Here is a tiny trained network, its code and every weight. The questions are about switching its units off for an input and a target symbol, where a switched-off unit gives its printed mean instead of its output.

import numpy as np


def w(rows, s, z=0):
    codes = np.array(rows[::2]) - 128.0
    scale = np.full(codes.shape[1], s)
    scale[-1] = z or s
    return codes * scale


def f(y):
    return np.maximum(y, 0)


def softmax(a):
    e = np.exp(a - a.max(-1, keepdims=True))
    return e / e.sum(-1, keepdims=True)


def log_softmax(a):
    a = a - a.max(-1, keepdims=True)
    return a - np.log(np.exp(a).sum(-1, keepdims=True))


def net(x, mask):
    ids = ['γεζηθμξπστφω'.index(c) for c in x.split()]
    T = len(ids)
    res = E[ids] + P[:T]
    r = res
    for j in range(3):
        rows = slice(2 * j, 2 * j + 2)
        q, k, v = (r @ M[0][rows].T for M in (Q, K, V))
        z = softmax(np.where(np.tri(T) > 0, q @ k.T / 2**0.5, -1e9)) @ v
        o = O[0][rows]
        res = res + np.where(mask[j], z, o[:, -1]) @ o[:, :-1]
    y = f(res @ A[0][:, :-1].T + A[0][:, -1])
    res = res + np.where(mask[3:11], y, B[0][:, -1]) @ B[0][:, :-1]
    return log_softmax(res[-1] @ U[:, :-1].T + U[:, -1])


Q, K, V, O, A, B = {}, {}, {}, {}, {}, {}
E = w([
[74,184,131,120,180],'γ',
[120,72,162,98,197],'ε',
[129,143,108,55,204],'ζ',
[131,127,115,85,86],'η',
[208,72,98,104,109],'θ',
[143,214,97,106,92],'μ',
[166,127,160,189,213],'ξ',
[174,177,119,183,118],'π',
[86,128,229,253,123],'σ',
[151,129,183,5,85],'τ',
[119,177,196,117,106],'φ',
[164,129,35,81,98],'ω',
],0.02)
P = w([
[93,135,172,107,98],'0',
[80,122,170,110,84],'1',
[76,120,163,114,82],'2',
[80,113,165,109,74],'3',
[117,134,188,87,102],'4',
[76,118,159,107,68],'5',
[123,138,196,78,108],'6',
[89,123,164,106,83],'7',
[86,130,170,100,89],'8',
[2,99,96,177,23],'9',
],0.0078)
Q[0] = w([
[164,102,33,162,74],'head 0',
[81,87,128,150,200],'head 0',
[143,185,122,167,100],'head 1',
[94,241,204,139,107],'head 1',
[192,190,133,249,155],'head 2',
[177,159,101,174,217],'head 2',
],0.011)
K[0] = w([
[159,36,91,254,184],'head 0',
[147,122,73,64,184],'head 0',
[156,147,145,132,42],'head 1',
[122,175,199,63,97],'head 1',
[160,171,97,233,120],'head 2',
[140,130,131,119,238],'head 2',
],0.011)
V[0] = w([
[138,69,129,212,72],'head 0',
[178,92,218,101,76],'head 0',
[128,254,87,202,119],'head 1',
[183,118,250,93,101],'head 1',
[137,152,99,106,205],'head 2',
[188,120,132,253,148],'head 2',
],0.0079)
O[0] = w([
[153,118,162,68,145,83],'head 0',
[113,145,76,192,49,205],'head 0',
[132,241,119,126,120,85],'head 1',
[30,90,102,172,69,214],'head 1',
[158,106,79,44,165,102],'head 2',
[255,166,117,101,243,3],'head 2',
],0.0078,0.0052)
A[0] = w([
[160,84,45,104,156,134],'neuron 0',
[161,99,79,113,66,138],'neuron 1',
[61,122,69,176,190,210],'neuron 2',
[115,68,51,47,160,151],'neuron 3',
[121,62,42,171,107,240],'neuron 4',
[198,156,60,122,118,183],'neuron 5',
[146,1,145,88,113,140],'neuron 6',
[185,69,167,197,109,7],'neuron 7',
],0.0089,0.0018)
B[0] = w([
[214,135,55,99,71,162],'neuron 0',
[197,145,169,64,207,227],'neuron 1',
[173,110,181,10,165,184],'neuron 2',
[117,77,39,255,141,196],'neuron 3',
[197,158,180,70,149,254],'neuron 4',
[198,92,71,213,152,163],'neuron 5',
[96,144,162,174,187,228],'neuron 6',
[123,191,158,31,97,174],'neuron 7',
],0.0076,0.0085)
U = w([
[117,113,154,52,88,242],'γ',
[185,80,167,36,110,103],'ε',
[74,200,124,2,184,104],'ζ',
[42,100,19,112,164,214],'η',
[109,244,69,74,92,32],'θ',
[115,156,181,181,150,75],'μ',
[81,101,84,220,61,101],'ξ',
[116,100,129,119,104,3],'π',
[147,172,137,76,209,32],'σ',
[92,60,141,167,169,98],'τ',
[138,140,84,225,128,237],'φ',
[168,83,8,100,51,94],'ω',
],0.0098,0.0035)

Each question gives the input, a string of symbols that net reads in full, and the target symbol t.
The units are the heads (2 rows each of Q, K, V and O) and the neurons (one row each of A and B). Each row of codes is followed by its name. A weight is (code - 128) times the scale printed after its matrix; where a second scale follows, it is the last column's (O, A, B and U).
mask holds one flag per unit, heads first, then neurons. A switched-off unit (its flag False) gives its mean, the last column of its rows in O or B, instead of its output. The means were averaged over made-up inputs and are rounded, as every weight is.
A unit's drop is (log p(t) with every unit on - log p(t) with that unit switched off) / (log p(t) with every unit on - log p(t) with every unit switched off).
The circuit of an input: a set's keep is (log p(t) with only the set's units on - log p(t) with every unit switched off) / (log p(t) with every unit on - log p(t) with every unit switched off). Starting from all 11 units, units are removed one at a time, each time the one whose removal leaves the highest keep (on an exact tie, the one counted first), for as long as the keep stays at least 0.8.
units of the circuit, in order: the units of the circuit, biggest drop first
most important unit: the unit with the biggest drop
k most important neurons: the k neurons with the biggest drops, biggest first
heads that matter: for each layer, one digit per head in row order, 1 if its drop is at least 0.15 and else 0, layers parted by /
drop when u is switched off: that unit's drop, to one decimal
input ζ π ζ, target η: units of the circuit, in order => neuron 3; head 2
input μ θ τ φ θ σ, target γ: heads that matter => 010
input σ φ τ ω ξ ε, target γ: heads that matter => 101
input γ τ ζ σ, target γ: units of the circuit, in order => neuron 7; head 1; neuron 2
input ω τ μ γ γ ω ω τ ξ, target σ: 3 most important neurons => neuron 2; neuron 3; neuron 7
input ε η θ π σ ζ, target η: heads that matter => 000
input ξ τ σ θ ω γ ω τ ω η, target γ: most important unit => head 2
input η η ε, target τ: 4 most important neurons => neuron 6; neuron 3; neuron 1; neuron 0
input η ζ ε μ θ ζ θ ξ γ σ, target μ: heads that matter => 001
input ζ η ω θ τ ω ξ ζ π φ, target γ: 2 most important neurons => neuron 4; neuron 2
input ω ξ γ σ ω θ τ ω ω ε, target γ: 3 most important neurons => neuron 2; neuron 4; neuron 3
input ξ ω π θ θ γ ζ θ σ γ, target ζ: 3 most important neurons => neuron 2; neuron 3; neuron 5
input ζ ω θ θ θ ξ η φ ε θ, target ε: 2 most important neurons => neuron 4; neuron 1
input μ π μ ζ θ θ γ ω μ γ, target ζ: 2 most important neurons => neuron 2; neuron 3
input σ θ φ μ ω ξ, target σ: 2 most important neurons => neuron 3; neuron 2
input ε σ τ π θ θ σ ω, target γ: 4 most important neurons => neuron 4; neuron 1; neuron 5; neuron 0
input ω ζ ξ θ θ ω τ σ ξ, target ε: most important neuron => neuron 2
input θ ε τ ω, target γ: drop when neuron 1 is switched off => 0.2
input γ σ τ γ μ μ γ τ τ θ, target γ: drop when head 1 is switched off => -0.1
input ζ θ θ θ φ, target ξ: drop when head 0 is switched off => 0.1
input μ σ ξ γ ζ γ ε, target τ: drop when neuron 7 is switched off => 0.1
input ε γ τ τ τ ω ζ σ ω μ, target γ: most important neuron => neuron 4
